36; 62; 8; -5; 29; -19; 42; 49; -5; -39; 22; 15; 49; -32; -18
-28; -57; 3; 17; -20; 33; -35; -42; 18; 55; -13; -5; -43; 48; 33
-26; -55; 3; 17; -19; 31; -33; -40; 17; 53; -12; -5; -41; 46; 31
->
36; -28; -26
62; -57; -55
8; 3; 3
-5; 17; 17
29; -20; -19
-19; 33; 31
42; -35; -33
49; -42; -40
-5; 18; 17
-39; 55; 53
22; -13; -12
15; -5; -5
49; -43; -41
-32; 48; 46
-18; 33; 31

46; 57; -43; 48; -42; -50; -45; 57
-39; -52; 36; -41; 35; 43; 37; -53
-28; -44; 27; -30; 24; 34; 27; -46
->
46; -39; -28
57; -52; -44
-43; 36; 27
48; -41; -30
-42; 35; 24
-50; 43; 34
-45; 37; 27
57; -53; -46

0; 42
18; 25
-8; 38
-3; 48
17; 26
-16; 27
-4; 49
18; 26
-18; 34
-4; 44
-26; 25
-9; 23
->
0; 18; -8; -3; 17; -16; -4; 18; -18; -4; -26; -9
42; 25; 38; 48; 26; 27; 49; 26; 34; 44; 25; 23

-1; -4; 4; -2; 24; 5; 0; 8; 4; -7; -2; -5; -2; 19
-13; 3; 6; 20; 21; 1; 10; 20; -13; 3; 20; -4; -6; 6
-2; 6; -4; 12; 7; -3; 1; -21; -9; 3; -11; 9; 6; -4
1; 1; 3; 8; 10; -3; 3; 4; -4; 3; -1; 6; 7; 16
-3; 2; 8; -11; 55; -2; 3; -19; 4; 3; -4; -4; -11; -2
->
-1; -13; -2; 1; -3
-4; 3; 6; 1; 2
4; 6; -4; 3; 8
-2; 20; 12; 8; -11
24; 21; 7; 10; 55
5; 1; -3; -3; -2
0; 10; 1; 3; 3
8; 20; -21; 4; -19
4; -13; -9; -4; 4
-7; 3; 3; 3; 3
-2; 20; -11; -1; -4
-5; -4; 9; 6; -4
-2; -6; 6; 7; -11
19; 6; -4; 16; -2

4; -3; -18; -6; -7; -31; 0; -42
-28; -1; 6; -15; -8; 18; 27; -9
8; 2; 5; -12; 4; 15; 16; 40
9; 3; -14; -46; -4; 3; -5; -29
->
4; -28; 8; 9
-3; -1; 2; 3
-18; 6; 5; -14
-6; -15; -12; -46
-7; -8; 4; -4
-31; 18; 15; 3
0; 27; 16; -5
-42; -9; 40; -29

31; -20; 48; -31; -31
-49; -3; 32; 42; -20
-5; -48; 13; -5; 59
38; -43; -34; 40; -20
->
31; -49; -5; 38
-20; -3; -48; -43
48; 32; 13; -34
-31; 42; -5; 40
-31; -20; 59; -20

-2; -9; 10; 2
-53; 2; 19; 11
-33; 27; -1; 29
-11; 15; 20; -16
-60; -19; -25; 31
-7; 32; -2; 37
->
-2; -53; -33; -11; -60; -7
-9; 2; 27; 15; -19; 32
10; 19; -1; 20; -25; -2
2; 11; 29; -16; 31; 37

7; -1
2; 0
-8; 1
-1; 1
-32; 3
-52; 6
-44; 5
-31; 4
->
7; 2; -8; -1; -32; -52; -44; -31
-1; 0; 1; 1; 3; 6; 5; 4
---
-7; 22; -52; 4; -37
1; -15; 32; -3; 27
-8; 11; -29; -5; -19
-3; 18; -34; 4; -27
17; -9; 34; 10; 17
->
1; -15; 32
-8; 11; -29

13; 0; 15; 34; 21
30; -57; 1; -31; 15
21; 39; -26; 24; 12
-22; 9; 13; 0; 17
21; 9; 3; -22; -12
->
30; -57; 1
21; 39; -26

12; 6; -17; -4; -2
28; -2; 2; -13; 16
11; -10; 11; -33; 48
5; 29; -3; -12; -35
-59; 1; -7; -4; 3
->
28; -2; 2
11; -10; 11

64; 5; 2
-18; 23; -18
-41; 33; -14
-37; -11; -35
-39; -13; 32
->
-18; 23; -18
-41; 33; -14

-10; -27; -26; -4; -54
-5; 14; 10; 7; -21
-9; -25; -15; -2; 42
0; 33; 50; 12; 49
-13; -25; -45; -3; -63
->
-5; 14; 10
-9; -25; -15

-3; 2; 23; -45
5; -23; 6; -17
-4; -12; 8; 26
->
5; -23; 6
-4; -12; 8

0; 4; 4; -1
1; 10; 2; 23
0; 0; 2; 0
-47; 0; -22; 0
->
1; 10; 2
0; 0; 2

11; -19; 18
5; 3; -3
18; -17; 50
0; -8; 6
11; -5; 1
->
5; 3; -3
18; -17; 50
